[131 112 165 165 122  84 130 155  87  74 145 155 170 117 129 117 149 112
 105 142  89 110 104  41 138 188 187 130 136 164 127 125 132 172  90 104
  98 190  35  95 133 144 197 207 145 123 143  94 148 116 148 112 107 122
 129] = <30>
[127 106 138  97  73 141 129 130 128 122 131  80 122  87 116 106 137 121
 135 161 154 146 147 111 143 147 103 115  66 108 144 129 115  87 110 113
  99 130 125 156 115 128 146 127 126 189 160  93 140 149 132 128 122  78
 149] = <2>
[134 102 105 150  87 132 127  81 151 119 188 109 151 157 180 114 100 110
 133 123 109 113 137 116 170 136  99 150 145 145 127 143 136 120 100 174
  46 153 120 117 156 113 148 162 176 131 131 114 123 136 144  80 125 155
 145] = <12>
[131 112 102 165 122  84 130 155  87  74 145 119 170 117 129 117 149 112
 105 142  89 110 104  41 128 188 187 130 136 139 127 125 132 172  90 104
  98 190  35  95 151 144 197 127 126 189 160  93 140 123 132 128 122  78
 149] = <24>
[129 141 114 170 172 103 101 110  88 137 141 113  63 123  92 186 123 102
 101 145 135 169 134 102 145 146 161 149 158 133 100 169 107 146 130  94
 136 203 145 165 128 163  92 130 118 134 101 135 127 115 128 149 139 101
 158] = <46>
asked: [134 102 105 150  87 132 127  81 151 119 188 109 151 157 180 114 100 110
 133 123 109 113 137 116 170 136  99 150 145 145 127 143 136 120 100 174
  46 153 120 117 156 113 148 162 176 131 131 114 123 136 144  80 125 155
 145] : <12>
asked: [131 112 102 165 122  84 130 155  87  74 145 119 170 117 129 117 149 112
 105 142  89 110 104  41 128 188 187 130 136 139 127 125 132 172  90 104
  98 190  35  95 151 144 197 127 126 189 160  93 140 123 132 128 122  78
 149] : <24>
asked: [127 106 138  97  73 141 129 130 128 122 131  80 122  87 116 106 137 121
 135 161 154 146 147 111 143 147 103 115  66 108 144 129 115  87 110 113
  99 130 125 156 115 128 146 127 126 189 160  93 140 149 132 128 122  78
 149] : <2>
asked: [129 141 114 170 172 103 101 110  88 137 141 113  63 123  92 186 123 102
 101 145 135 169 134 102 145 146 161 149 158 133 100 169 107 146 130  94
 136 203 145 165 128 163  92 130 118 134 101 135 127 115 128 149 139 101
 158] : <46>

[130 112 130 128 115 124 136 118 124 131 130 124 121 130 136 123  39 132
 129 128] : <93>
[128 124 137 129 128 137 130 131 130 136 126 132 125 125 196 123 135 134
 129 128] : <6>
[130 112 130 128 196 124 136 118 124 131 130 124 121 130  38 123 126 132
 147 128] : <86>
[ 82 109 162 176 120 239 166 192 143 218 192 216  38  81 150  31 178 130
 118 136] : <62>
[130 112 130 128 115 124 136 118 124 131 130 128 121 137 136 123 126 132
 197 128] : <135>
asked: [128 124 137 129 128 137 130 131 130 136 126 132 125 125 196 123 135 134
 129 128] : <6>
asked: [130 112 130 128 115 124 136 118 124 131 130 128 121 137 136 123 126 132
 197 128] : <135>
asked: [130 112 130 128 196 124 136 118 124 131 130 124 121 130  38 123 126 132
 147 128] : <86>

[135  66  42  59 142  74] : <189>
[113  52  46  51 175 102] : <97>
[ 52  86 149  70  40  94] : <47>
[ 73  59  81  50 152  94] : <29>
[ 59 126 189  52  51  97] : <103>
[ 77  58  35 135 147 102] : <48>
[48 53 79 38 80 92] : <102>
[ 55 107 164  72  42  85] : <149>
[203 201 192 209 149 166] : <54>
[204 134 110 208  51 169] : <140>
asked: [48 53 79 38 80 92] : <102>
both <54> <47>:  : [149]
both <103> <140>:  : [51]
both <189> <48>:  : [135]

[ 64 207  72  71  41 204 183 175  80 150 159  80  56] : <94>
[ 56 174 112  57  74  73 163 166 114 145 135  64  49] : <74>
[182 153 144 180 108 111 109 139 120 149 102 189 133] : <83>
[ 66 121 130  62 131 141 111 106 150 123 183 102  94] : <173>
[112  64 176 109 201  64  83 151 216  96 111 154  74] : <109>
[112  64 176 109 201  64  83  72 216  96 111 154 187] : <110>
[ 81  61 186  56 202 104 103  60 190  49  93 140 189] : <144>
[112  64 109 109 201  64  83  72 216  96 111 154 179] : <81>
[ 66 121 130  62 131 141 111 106  53 195 171 151 123] : <101>
both <83> <101>:  : [111]
asked: [112  64 176 109 201  64  83  72 216  96 111 154 187] : <110>
both <81> <101>:  : [111]

